Below are the code and all the weights of a small trained network. Each question names an input and a class and asks about switching units off, where a switched-off unit gives its printed mean instead of its output.

import numpy as np


def w(rows, s, z=0):
    codes = np.array(rows[::2]) - 128.0
    scale = np.full(codes.shape[1], s)
    scale[-1] = z or s
    return codes * scale


def f(y):
    return np.maximum(y, 0)


def log_softmax(a):
    a = a - a.max(-1, keepdims=True)
    return a - np.log(np.exp(a).sum(-1, keepdims=True))


def net(x, mask):
    res = np.array(x, float).reshape(1, 8) / 4 @ E
    y = f(res @ A[0][:, :-1].T + A[0][:, -1])
    res = res + np.where(mask, y, B[0][:, -1]) @ B[0][:, :-1]
    return log_softmax(res[-1] @ U[:, :-1].T + U[:, -1])


A, B = {}, {}
E = w([
[45,228,27,180,192],'x0',
[126,128,128,130,128],'x1',
[4,60,172,76,224],'x2',
[229,184,225,192,248],'x3',
[130,130,128,124,129],'x4',
[131,126,129,128,128],'x5',
[166,223,107,3,141],'x6',
[220,37,56,99,194],'x7',
],0.0066)
A[0] = w([
[163,41,22,68,167,124],'n0',
[102,158,71,143,151,34],'n1',
[80,142,60,239,189,109],'n2',
[116,108,81,111,74,53],'n3',
[121,104,133,106,195,79],'n4',
[66,206,243,119,49,95],'n5',
[140,144,126,95,148,3],'n6',
[78,113,169,67,155,175],'n7',
[154,174,204,109,192,108],'n8',
[119,220,90,25,175,125],'n9',
[128,84,142,216,125,74],'n10',
[182,86,194,102,116,67],'n11',
[147,131,225,53,57,125],'n12',
[71,62,123,53,202,117],'n13',
[73,89,155,86,172,61],'n14',
[184,174,114,128,11,100],'n15',
[58,133,190,100,156,99],'n16',
[96,192,42,144,179,55],'n17',
[127,81,208,98,122,112],'n18',
[126,157,71,144,205,137],'n19',
[170,165,89,176,77,54],'n20',
[94,68,137,232,91,70],'n21',
[139,176,121,43,115,81],'n22',
[217,63,86,134,209,117],'n23',
[160,76,168,111,85,63],'n24',
[206,145,79,185,81,52],'n25',
[173,140,120,147,109,220],'n26',
[23,53,34,39,8,66],'n27',
[73,108,151,103,179,62],'n28',
[190,63,181,85,77,79],'n29',
[151,157,203,157,218,44],'n30',
[59,153,154,109,153,195],'n31',
[124,126,81,62,89,152],'n32',
[175,176,181,1,110,97],'n33',
],0.009,0.015)
B[0] = w([
[100,189,125,216,98,196],'n0',
[71,188,103,57,114,130],'n1',
[67,123,140,65,127,193],'n2',
[165,187,174,95,201,134],'n3',
[161,147,103,140,128,139],'n4',
[121,189,87,202,160,185],'n5',
[96,128,142,126,163,128],'n6',
[151,103,97,152,95,214],'n7',
[149,119,197,132,150,173],'n8',
[81,45,123,165,156,205],'n9',
[118,84,99,119,211,142],'n10',
[53,176,143,42,133,147],'n11',
[61,172,108,111,118,188],'n12',
[202,137,70,118,112,189],'n13',
[223,144,61,88,139,143],'n14',
[199,124,68,118,119,179],'n15',
[199,132,65,135,103,162],'n16',
[38,177,85,51,148,157],'n17',
[68,151,106,66,108,161],'n18',
[99,141,154,68,95,186],'n19',
[197,157,74,65,137,138],'n20',
[86,53,64,180,225,155],'n21',
[98,64,108,179,188,149],'n22',
[100,176,135,213,119,184],'n23',
[47,164,104,94,130,142],'n24',
[212,158,65,89,196,145],'n25',
[143,64,150,100,78,249],'n26',
[174,162,245,106,205,222],'n27',
[192,163,62,78,142,141],'n28',
[53,159,92,70,135,165],'n29',
[173,164,176,81,181,151],'n30',
[161,117,134,132,59,240],'n31',
[119,114,173,147,125,195],'n32',
[97,67,93,164,180,180],'n33',
],0.012,0.011)
U = w([
[36,179,112,38,99,45],'0',
[176,169,242,111,197,54],'1',
[215,140,48,96,93,24],'2',
[115,107,145,144,62,252],'3',
[87,36,113,169,170,46],'4',
[113,117,159,148,48,230],'5',
[99,242,127,247,82,45],'6',
[126,104,157,129,47,214],'7',
],0.013,0.015)

Each question gives the input, the list of numbers given to net, and the class t.
The units are the neurons (one row each of A and B). Each row of codes is followed by its name. A weight is (code - 128) times the scale printed after its matrix; where a second scale follows, it is the last column's (A, B and U).
mask holds one flag per neuron, in row order. A switched-off neuron (its flag False) gives its mean, the last column of its row in B, instead of its output. The means were averaged over made-up inputs and are rounded, as every weight is.
A unit's drop is (log p(t) with every unit on - log p(t) with that unit switched off) / (log p(t) with every unit on - log p(t) with every unit switched off).
The circuit of an input: a set's keep is (log p(t) with only the set's units on - log p(t) with every unit switched off) / (log p(t) with every unit on - log p(t) with every unit switched off). Starting from the 12 units with the biggest drops (on a tie, the unit counted first), units are removed one at a time, each time the one whose removal leaves the highest keep (on an exact tie, the one counted first), for as long as the keep stays at least 0.8.
units of the circuit, in order: the units of the circuit, biggest drop first
unit that matters most: the unit with the biggest drop
k most important neurons: the k neurons with the biggest drops, biggest first
drop when u is switched off: that unit's drop, to one decimal
input [0,-1,6,-6,3,1,1,-8], class 6: units of the circuit, in order	[n5]
input [2,-1,3,7,7,-2,-5,2], class 1: 2 most important neurons	[n30, n8]
input [-8,-5,-2,7,-7,-5,7,4], class 0: units of the circuit, in order	[n11, n29]
input [-6,0,4,1,-3,3,-3,7], class 6: units of the circuit, in order	[n23, n0]
input [-3,-1,1,1,-6,-3,8,-2], class 4: units of the circuit, in order	[n33, n9]
input [-7,-2,5,-3,-2,-6,6,8], class 6: units of the circuit, in order	[n0, n23]
input [5,-8,5,5,-5,-4,1,-7], class 5: 3 most important neurons	[n27, n31, n0]
input [5,-1,8,-3,-1,-5,-8,4], class 2: units of the circuit, in order	[n13, n14]
input [-4,-6,-2,-6,0,-4,-1,2], class 1: 2 most important neurons	[n27, n31]
input [-4,6,-4,0,1,2,7,-5], class 4: 2 most important neurons	[n33, n22]
input [-8,-6,-7,8,4,-7,3,-7], class 0: units of the circuit, in order	[n12, n11]
input [3,3,7,4,0,-5,6,-3], class 2: 2 most important neurons	[n16, n13]
input [6,-6,-4,-1,-1,-1,0,0], class 0: units of the circuit, in order	[n17, n2]
input [8,2,6,-2,5,3,-7,-5], class 0: unit that matters most	n2
input [0,-7,-2,-5,3,6,7,-8], class 6: 4 most important neurons	[n5, n12, n2, n21]
input [-2,-3,-8,3,-3,-8,7,-2], class 2: 3 most important neurons	[n15, n25, n20]
input [0,-4,-5,-1,-1,-8,-5,-8], class 6: 2 most important neurons	[n5, n9]
input [2,3,-3,-4,3,-2,-2,6], class 6: 2 most important neurons	[n0, n23]
input [2,5,7,-7,-3,3,4,7], class 1: 2 most important neurons	[n27, n32]
input [2,3,8,2,8,8,7,-8], class 2: unit that matters most	n16
input [-6,3,1,3,0,-3,6,3], class 0: 3 most important neurons	[n11, n29, n12]
input [-6,-4,-6,4,-3,4,8,-6], class 4: units of the circuit, in order	[n33, n22]
input [-2,-7,8,-5,-1,1,-1,8], class 2: 2 most important neurons	[n13, n14]
input [-3,5,-8,-1,6,1,7,-2], class 2: 3 most important neurons	[n15, n25, n20]
input [-4,7,-8,1,2,-5,0,3], class 2: 2 most important neurons	[n25, n15]
input [1,5,4,3,7,8,4,8], class 6: 2 most important neurons	[n23, n0]
input [4,-8,2,5,5,7,8,7], class 4: units of the circuit, in order	[n9]
input [0,-6,-1,0,4,3,7,0], class 4: drop when n33 is switched off	0.2
input [1,6,8,3,0,-4,-1,-2], class 2: drop when n3 is switched off	0.0
